Below is a small trained network, with its code and all its weights. Each question gives an input and a class and asks what happens when units are switched off, that is, made to give their printed mean instead of their output.

import numpy as np


def w(rows, s, z=0):
    codes = np.array(rows[::2]) - 128.0
    scale = np.full(codes.shape[1], s)
    scale[-1] = z or s
    return codes * scale


def f(y):
    return np.maximum(y, 0)


def log_softmax(a):
    a = a - a.max(-1, keepdims=True)
    return a - np.log(np.exp(a).sum(-1, keepdims=True))


def net(x, mask):
    res = np.array(x, float).reshape(1, 7) / 4 @ E
    y = f(res @ A[0][:, :-1].T + A[0][:, -1])
    res = res + np.where(mask, y, B[0][:, -1]) @ B[0][:, :-1]
    return log_softmax(res[-1] @ U[:, :-1].T + U[:, -1])


A, B = {}, {}
E = w([
[30,178,87,171,193,95],'x0',
[215,164,91,81,157,194],'x1',
[154,145,108,166,181,159],'x2',
[5,172,116,32,98,160],'x3',
[109,126,8,141,104,6],'x4',
[142,218,108,81,68,91],'x5',
[150,90,120,168,83,255],'x6',
],0.0081)
A[0] = w([
[85,160,87,110,80,110,241],'neuron 1',
[73,95,48,123,128,34,231],'neuron 2',
[197,164,182,145,151,133,180],'neuron 3',
[180,98,199,105,150,210,233],'neuron 4',
[138,106,112,110,2,19,208],'neuron 5',
[59,128,54,141,104,80,194],'neuron 6',
[206,119,75,158,204,159,219],'neuron 7',
[181,222,186,117,104,143,254],'neuron 8',
[196,36,128,179,187,137,197],'neuron 9',
[187,115,100,92,134,137,104],'neuron 10',
[218,213,46,97,206,40,217],'neuron 11',
[113,176,120,85,107,139,118],'neuron 12',
[33,172,155,131,122,158,251],'neuron 13',
[197,116,213,142,178,101,86],'neuron 14',
],0.0099,0.0032)
B[0] = w([
[171,173,71,177,113,98,206],'neuron 1',
[174,157,148,254,202,111,244],'neuron 2',
[129,152,84,96,85,76,182],'neuron 3',
[167,131,131,115,70,144,219],'neuron 4',
[210,78,136,197,214,8,237],'neuron 5',
[109,193,65,213,201,114,223],'neuron 6',
[138,179,65,176,127,118,207],'neuron 7',
[173,122,87,57,95,107,191],'neuron 8',
[181,165,135,167,154,108,220],'neuron 9',
[87,200,135,74,134,156,163],'neuron 10',
[226,67,141,154,137,161,245],'neuron 11',
[97,78,5,63,70,145,166],'neuron 12',
[113,116,139,236,26,104,206],'neuron 13',
[62,113,85,177,91,55,182],'neuron 14',
],0.0086,0.012)
U = w([
[59,119,211,163,152,131,102],'0',
[90,112,114,137,48,151,163],'1',
[146,187,89,9,105,153,66],'2',
[133,88,156,90,150,42,88],'3',
[131,72,125,138,215,117,36],'4',
[216,87,156,124,142,202,232],'5',
[92,89,164,85,233,173,1],'6',
[173,174,90,174,178,79,147],'7',
],0.013,0.0052)

Each question gives the input, the list of numbers given to net, and the class t.
The units are the neurons (one row each of A and B). Each row of codes is followed by its name. A weight is (code - 128) times the scale printed after its matrix; where a second scale follows, it is the last column's (A, B and U).
mask holds one flag per neuron, in row order. A switched-off neuron (its flag False) gives its mean, the last column of its row in B, instead of its output. The means were averaged over made-up inputs and are rounded, as every weight is.
A unit's drop is (log p(t) with every unit on - log p(t) with that unit switched off) / (log p(t) with every unit on - log p(t) with every unit switched off).
The circuit of an input: a set's keep is (log p(t) with only the set's units on - log p(t) with every unit switched off) / (log p(t) with every unit on - log p(t) with every unit switched off). Starting from the 12 units with the biggest drops (on a tie, the unit counted first), units are removed one at a time, each time the one whose removal leaves the highest keep (on an exact tie, the one counted first), for as long as the keep stays at least 0.8.
circuit, biggest first: the units of the circuit, biggest drop first
most important unit: the unit with the biggest drop
top k neurons: the k neurons with the biggest drops, biggest first
drop when u is switched off: that unit's drop, to one decimal
input [8,4,2,8,-7,-3,3], class 1: top neuron -> [neuron 13]
input [-5,3,-2,-3,-3,6,-4], class 2: circuit, biggest first -> [neuron 2; neuron 8; neuron 6]
input [-8,-8,-3,-5,-6,5,4], class 1: circuit, biggest first -> [neuron 14; neuron 2]
input [-5,-8,6,0,-8,-4,4], class 1: circuit, biggest first -> [neuron 14; neuron 5; neuron 2]
input [-4,-8,2,-5,-6,1,0], class 1: circuit, biggest first -> [neuron 5; neuron 2; neuron 14]
input [6,-3,-7,-5,-4,2,4], class 1: top 2 neurons -> [neuron 5; neuron 2]
input [-3,7,6,-5,-6,-4,8], class 7: top 4 neurons -> [neuron 7; neuron 9; neuron 14; neuron 3]
input [-8,-2,1,-7,-7,-5,5], class 7: top 2 neurons -> [neuron 14; neuron 9]
input [6,6,-3,3,-7,0,-8], class 1: top 2 neurons -> [neuron 13; neuron 5]
input [-1,-2,6,5,-8,-3,3], class 1: drop when neuron 13 is switched off -> 0.2
input [-3,-7,-5,-5,-5,-4,-5], class 3: drop when neuron 2 is switched off -> 0.2
input [2,-6,2,4,0,-2,2], class 0: drop when neuron 8 is switched off -> 0.1
input [5,-1,-4,-2,-6,3,-2], class 1: drop when neuron 5 is switched off -> 0.2
input [4,-1,-2,0,-5,0,-7], class 0: most important unit -> neuron 5
